Below is a small trained network, with its code and all its weights. Each question gives an input and a class and asks what happens when units are switched off, that is, made to give their printed mean instead of their output.

import numpy as np


def w(rows, s, z=0):
    codes = np.array(rows[::2]) - 128.0
    scale = np.full(codes.shape[1], s)
    scale[-1] = z or s
    return codes * scale


def f(y):
    return y / 2 * (1 + np.tanh(0.7978845608 * (y + 0.044715 * y**3)))


def log_softmax(a):
    a = a - a.max(-1, keepdims=True)
    return a - np.log(np.exp(a).sum(-1, keepdims=True))


def net(x, mask):
    res = np.array(x, float).reshape(1, 5) / 4 @ E
    y = f(res @ A[0][:, :-1].T + A[0][:, -1])
    res = res + np.where(mask, y, B[0][:, -1]) @ B[0][:, :-1]
    return log_softmax(res[-1] @ U[:, :-1].T + U[:, -1])


A, B = {}, {}
E = w([
[127,1,132],'x0',
[80,130,251],'x1',
[167,119,135],'x2',
[237,108,173],'x3',
[187,114,163],'x4',
],0.004)
A[0] = w([
[162,101,131,192],'N1',
[115,64,216,212],'N2',
[92,108,131,209],'N3',
[134,244,166,156],'N4',
[58,218,113,218],'N5',
[39,94,28,192],'N6',
[252,142,77,181],'N7',
[80,146,123,182],'N8',
[167,103,124,183],'N9',
[168,58,130,254],'N10',
[100,120,217,195],'N11',
[160,108,131,169],'N12',
],0.014,0.0025)
B[0] = w([
[147,96,150,166],'N1',
[46,92,204,214],'N2',
[93,118,113,163],'N3',
[169,224,165,216],'N4',
[107,225,74,248],'N5',
[54,67,34,253],'N6',
[252,89,116,231],'N7',
[98,153,98,168],'N8',
[154,95,147,165],'N9',
[141,51,168,220],'N10',
[59,139,194,186],'N11',
[147,103,148,155],'N12',
],0.035,0.0046)
U = w([
[117,68,146,148],'0',
[83,83,123,254],'1',
[140,238,144,122],'2',
[75,105,217,59],'3',
[55,138,1,65],'4',
[239,45,142,78],'5',
[210,174,67,156],'6',
],0.0039,0.0052)

Each question gives the input, the list of numbers given to net, and the class t.
The units are the neurons (one row each of A and B). Each row of codes is followed by its name. A weight is (code - 128) times the scale printed after its matrix; where a second scale follows, it is the last column's (A, B and U).
mask holds one flag per neuron, in row order. A switched-off neuron (its flag False) gives its mean, the last column of its row in B, instead of its output. The means were averaged over made-up inputs and are rounded, as every weight is.
A unit's drop is (log p(t) with every unit on - log p(t) with that unit switched off) / (log p(t) with every unit on - log p(t) with every unit switched off).
The circuit of an input: a set's keep is (log p(t) with only the set's units on - log p(t) with every unit switched off) / (log p(t) with every unit on - log p(t) with every unit switched off). Starting from all 12 units, units are removed one at a time, each time the one whose removal leaves the highest keep (on an exact tie, the one counted first), for as long as the keep stays at least 0.8.
units of the circuit, in order: the units of the circuit, biggest drop first
top k neurons: the k neurons with the biggest drops, biggest first
drop of u: that unit's drop, to one decimal
input [-6,-2,5,8,0], class 5: units of the circuit, in order	N7
input [3,4,0,-1,-3], class 3: units of the circuit, in order	N2, N11, N7
input [-2,3,2,1,-1], class 2: units of the circuit, in order	N6, N10
input [-3,8,4,-5,6], class 2: units of the circuit, in order	N4, N6
input [0,7,1,6,8], class 3: units of the circuit, in order	N2, N11
input [4,7,5,6,-8], class 3: units of the circuit, in order	N2, N11
input [7,2,-2,-4,5], class 3: top 2 neurons	N2, N7
input [3,1,5,4,-3], class 5: units of the circuit, in order	N6, N5
input [1,-8,1,-5,6], class 5: units of the circuit, in order	N7, N5
input [-7,-2,-7,1,5], class 6: top 3 neurons	N2, N11, N7
input [6,3,-4,8,1], class 3: units of the circuit, in order	N2, N6
input [3,-5,1,-2,-2], class 4: top 2 neurons	N6, N2
input [-5,-8,-3,3,-6], class 6: top 2 neurons	N7, N2
input [-8,-8,-8,-4,7], class 6: top neuron	N7
input [6,0,8,4,7], class 5: drop of N7	0.3
input [1,7,-5,4,-8], class 3: drop of N6	0.2
input [7,-8,7,5,-4], class 5: drop of N4	0.0
